Below is a small trained network, with its code and all its weights. Each question gives an input and a target symbol and asks what happens when units are switched off, that is, made to give their printed mean instead of their output.

import numpy as np


def w(rows, s, z=0):
    codes = np.array(rows[::2]) - 128.0
    scale = np.full(codes.shape[1], s)
    scale[-1] = z or s
    return codes * scale


def norm(h):
    return h / np.sqrt((h * h).mean(-1, keepdims=True) + 1e-5)


def f(y):
    return np.maximum(y, 0)


def softmax(a):
    e = np.exp(a - a.max(-1, keepdims=True))
    return e / e.sum(-1, keepdims=True)


def log_softmax(a):
    a = a - a.max(-1, keepdims=True)
    return a - np.log(np.exp(a).sum(-1, keepdims=True))


def net(x, mask):
    ids = ['ΣΦγζηλμξπω'.index(c) for c in x.split()]
    T = len(ids)
    res = E[ids] + P[:T]
    u = 0
    for l in range(2):
        q, k, v = (norm(res) @ M[l].T for M in (Q, K, V))
        z = softmax(np.where(np.tri(T) > 0, q @ k.T / 2**0.5, -1e9)) @ v
        res = res + np.where(mask[u], z, O[l][:, -1]) @ O[l][:, :-1]
        u += 1
        y = f(norm(res) @ A[l][:, :-1].T + A[l][:, -1])
        res = res + np.where(mask[u : u + 12], y, B[l][:, -1]) @ B[l][:, :-1]
        u += 12
    return log_softmax(norm(res)[-1] @ U[:, :-1].T + U[:, -1])


Q, K, V, O, A, B = {}, {}, {}, {}, {}, {}
E = w([
[75,190,146,72,73,222,250,98,135,112,148],'Σ',
[116,193,202,156,40,227,139,110,152,151,82],'Φ',
[192,125,249,70,106,116,64,107,59,41,108],'γ',
[77,208,140,71,4,190,163,103,176,110,129],'ζ',
[216,238,120,121,106,47,76,123,50,85,161],'η',
[168,118,51,74,91,47,89,182,137,175,246],'λ',
[52,182,101,203,91,51,133,200,92,90,213],'μ',
[14,17,184,125,109,131,114,136,157,223,158],'ξ',
[93,81,55,223,193,85,109,221,71,199,180],'π',
[191,175,127,131,185,41,141,94,19,40,105],'ω',
],0.02)
P = w([
[176,207,64,198,211,134,121,7,236,68,135],'0',
[181,201,73,153,138,138,108,147,125,100,208],'1',
[152,154,75,119,125,132,119,165,117,115,200],'2',
[149,143,117,117,108,121,104,156,82,130,183],'3',
[106,159,105,105,93,104,130,162,62,132,179],'4',
[98,143,104,76,68,102,155,106,86,111,147],'5',
[98,136,126,52,93,96,145,176,80,143,150],'6',
[85,121,121,53,72,98,132,137,74,157,124],'7',
[80,119,115,66,51,69,123,160,57,175,102],'8',
[72,146,156,27,85,60,136,160,80,201,73],'9',
[84,119,118,30,57,102,160,177,57,238,55],'10',
],0.013)
Q[0] = w([
[71,68,78,112,93,189,167,158,217,227,145],'0.h0',
[142,126,215,75,79,254,132,56,196,104,67],'0.h0',
],0.059)
K[0] = w([
[17,61,134,137,88,166,128,165,192,230,175],'0.h0',
[121,121,253,28,22,194,142,74,149,71,98],'0.h0',
],0.063)
V[0] = w([
[139,167,103,43,88,97,123,111,87,249,64],'0.h0',
[84,100,172,109,97,99,131,168,124,84,76],'0.h0',
],0.02)
O[0] = w([
[142,126,174,176,63,166,156,78,127,113,221,255],'0.h0',
[114,139,47,160,254,112,145,147,83,183,154,82],'0.h0',
],0.0061,0.0039)
A[0] = w([
[150,120,128,231,238,123,70,107,176,69,252,254],'0.n0',
[134,87,178,164,109,136,131,149,116,110,111,143],'0.n1',
[114,90,91,130,164,120,105,118,165,148,174,115],'0.n2',
[105,97,105,157,172,134,109,177,157,164,98,81],'0.n3',
[78,83,121,127,232,111,127,128,71,130,83,85],'0.n4',
[149,151,133,103,75,138,125,147,101,152,138,45],'0.n5',
[102,89,161,91,104,21,96,133,61,162,149,100],'0.n6',
[140,78,151,163,199,148,100,82,175,146,76,46],'0.n7',
[165,150,86,84,157,84,128,123,162,186,98,72],'0.n8',
[112,93,148,126,128,91,159,139,108,156,89,54],'0.n9',
[158,136,135,161,207,134,151,72,117,89,90,97],'0.n10',
[113,127,108,200,163,143,134,105,163,88,107,103],'0.n11',
],0.036,0.0055)
B[0] = w([
[254,238,49,180,153,128,45,111,96,135,157,160],'0.n0',
[132,123,124,113,149,107,153,123,122,104,158,144],'0.n1',
[130,111,148,152,164,86,111,162,136,156,192,148],'0.n2',
[119,142,170,132,61,125,109,136,101,196,77,153],'0.n3',
[102,108,153,109,53,171,115,114,115,176,82,171],'0.n4',
[90,133,127,113,118,170,130,146,125,134,108,200],'0.n5',
[80,85,126,140,150,85,130,208,79,135,83,255],'0.n6',
[164,94,110,96,192,158,103,149,154,137,124,135],'0.n7',
[148,125,108,116,150,117,129,111,90,66,137,144],'0.n8',
[120,126,97,92,102,133,164,120,124,117,109,150],'0.n9',
[148,112,107,163,121,113,125,191,131,178,74,150],'0.n10',
[124,155,149,120,120,134,157,77,133,116,127,135],'0.n11',
],0.042,0.035)
Q[1] = w([
[66,127,122,131,115,136,148,191,104,129,110],'1.h0',
[62,209,226,5,18,254,196,97,210,153,198],'1.h0',
],0.086)
K[1] = w([
[123,119,147,102,133,211,150,102,221,96,47],'1.h0',
[220,141,106,157,176,64,142,1,192,142,85],'1.h0',
],0.071)
V[1] = w([
[126,147,114,172,201,136,218,134,204,153,2],'1.h0',
[174,68,153,78,209,215,64,154,166,161,125],'1.h0',
],0.047)
O[1] = w([
[186,67,250,182,130,184,136,167,166,41,92,252],'1.h0',
[226,206,122,136,85,118,169,182,112,165,156,191],'1.h0',
],0.016,0.024)
A[1] = w([
[161,132,94,183,230,18,90,168,66,59,183,138],'1.n0',
[77,88,141,122,130,115,230,134,156,104,129,118],'1.n1',
[140,63,149,155,109,54,90,147,115,90,113,2],'1.n2',
[60,45,119,120,161,65,144,98,157,101,133,10],'1.n3',
[68,144,99,101,207,69,92,121,130,116,133,90],'1.n4',
[148,22,136,121,141,128,74,109,172,112,160,59],'1.n5',
[247,161,57,225,192,102,2,117,81,176,187,145],'1.n6',
[173,142,177,143,117,112,112,184,116,141,122,100],'1.n7',
[173,166,103,151,96,149,101,139,102,147,161,98],'1.n8',
[123,56,177,177,157,116,81,162,130,99,106,171],'1.n9',
[68,180,121,151,154,154,171,78,138,96,134,118],'1.n10',
[117,132,102,85,135,96,124,151,106,147,156,156],'1.n11',
],0.037,0.0072)
B[1] = w([
[169,212,20,116,171,116,104,129,173,127,115,215],'1.n0',
[96,166,100,151,137,148,91,169,146,80,162,178],'1.n1',
[109,92,140,156,211,142,150,144,120,100,183,202],'1.n2',
[174,148,131,59,109,171,147,136,78,141,63,161],'1.n3',
[152,52,87,180,131,133,91,117,99,115,159,160],'1.n4',
[137,118,117,85,164,96,143,30,136,100,140,147],'1.n5',
[148,182,1,150,146,148,72,178,132,35,151,238],'1.n6',
[94,102,89,97,145,140,129,66,119,168,155,227],'1.n7',
[110,125,146,130,190,129,114,133,151,116,80,186],'1.n8',
[143,148,118,152,76,68,132,111,120,170,120,254],'1.n9',
[155,121,173,85,128,97,141,134,168,140,153,148],'1.n10',
[126,116,146,168,114,107,139,144,120,117,82,187],'1.n11',
],0.054,0.036)
U = w([
[92,58,167,180,144,124,121,78,174,28,141,104],'Σ',
[84,130,132,103,187,210,154,70,149,160,141,85],'Φ',
[154,197,138,38,62,68,129,67,120,93,101,62],'γ',
[254,141,177,150,76,151,167,167,130,148,161,116],'ζ',
[106,53,107,171,112,52,103,149,121,193,124,153],'η',
[136,41,141,55,73,182,93,187,93,66,109,5],'λ',
[89,146,171,71,117,113,115,194,205,94,219,114],'μ',
[86,130,185,119,156,96,139,201,156,128,43,105],'ξ',
[101,153,104,144,15,137,132,77,153,157,201,98],'π',
[179,204,69,165,165,129,115,137,100,63,144,207],'ω',
],0.0098,0.0035)

Each question gives the input, a string of symbols that net reads in full, and the target symbol t.
The units are the heads (2 rows each of Q, K, V and O) and the neurons (one row each of A and B). Each row of codes is followed by its name. A weight is (code - 128) times the scale printed after its matrix; where a second scale follows, it is the last column's (O, A, B and U).
mask holds one flag per unit, layer by layer, with each layer's heads first. A switched-off unit (its flag False) gives its mean, the last column of its rows in O or B, instead of its output. The means were averaged over made-up inputs and are rounded, as every weight is.
A unit's drop is (log p(t) with every unit on - log p(t) with that unit switched off) / (log p(t) with every unit on - log p(t) with every unit switched off).
The circuit of an input: a set's keep is (log p(t) with only the set's units on - log p(t) with every unit switched off) / (log p(t) with every unit on - log p(t) with every unit switched off). Starting from the 12 units with the biggest drops (on a tie, the unit counted first), units are removed one at a time, each time the one whose removal leaves the highest keep (on an exact tie, the one counted first), for as long as the keep stays at least 0.8.
units of the circuit, in order: the units of the circuit, biggest drop first
most important unit: the unit with the biggest drop
top k neurons: the k neurons with the biggest drops, biggest first
top k neurons in layer l: the k neurons of layer l with the biggest drops, biggest first
input μ ω η η Σ Σ Φ μ ω Σ ζ, target λ: most important unit	0.n6
input γ η γ γ ω γ λ ω γ Σ Φ, target Φ: units of the circuit, in order	[0.n6 1.n6 0.n0 1.n9]
input ζ Σ π γ Φ, target γ: top 3 neurons	[0.n6 0.n0 0.n10]
input γ ξ π Σ Σ η π Σ λ Σ Σ, target Φ: units of the circuit, in order	[0.n6 1.n6 1.n9 1.n0]
input λ μ γ π ξ γ, target η: units of the circuit, in order	[0.n4 0.h0 1.n0]
input ω Σ π Φ η Φ Φ μ ω, target η: top 2 neurons	[1.n6 0.n4]
input η π Σ η η ξ Σ, target μ: top 2 neurons in layer 0	[0.n10 0.n0]
input μ Σ ξ Σ η Σ η, target η: top 3 neurons	[1.n6 0.n5 0.n0]
input Σ ξ μ η η ω γ π ξ π Σ, target Σ: top 2 neurons in layer 0	[0.n6 0.n0]
input ω π γ γ ω λ μ ζ ξ Σ Φ, target π: top 3 neurons	[0.n10 0.n6 1.n6]
input ζ π μ ξ Σ λ μ, target η: top 2 neurons	[1.n6 1.n9]
input ζ μ Σ, target γ: top 3 neurons	[0.n6 0.n0 0.n10]
input γ γ π Σ γ λ ξ ξ Σ, target Φ: top 2 neurons in layer 1	[1.n6 1.n7]
input π Σ γ γ ξ Σ Φ Σ γ, target ξ: most important unit	0.h0
input γ μ Σ Σ μ γ ζ Σ η η ζ, target Φ: top 4 neurons in layer 0	[0.n6 0.n7 0.n10 0.n0]
input γ π γ Σ ξ Φ μ Φ γ Σ ζ, target Φ: top 3 neurons	[0.n6 0.n7 1.n6]
input ω ω μ ζ π ξ γ Σ Σ ζ, target π: top 3 neurons in layer 0	[0.n10 0.n6 0.n11]
input λ Φ Φ Φ Φ Σ ξ η Φ μ ζ, target η: top 2 neurons in layer 0	[0.n0 0.n6]
input Φ ω Σ ω, target η: top 2 neurons	[0.n0 1.n6]
input Φ Σ γ λ Σ μ ξ Σ μ ζ γ, target η: units of the circuit, in order	[1.n6]
input ξ η Σ λ λ, target η: top 2 neurons	[1.n6 0.n5]
input γ μ Φ, target Φ: top 4 neurons in layer 1	[1.n6 1.n7 1.n9 1.n0]
input γ π η η, target η: top 2 neurons in layer 1	[1.n6 1.n9]
input μ μ ξ ζ ζ ξ η π Σ, target λ: top 2 neurons in layer 0	[0.n6 0.n11]
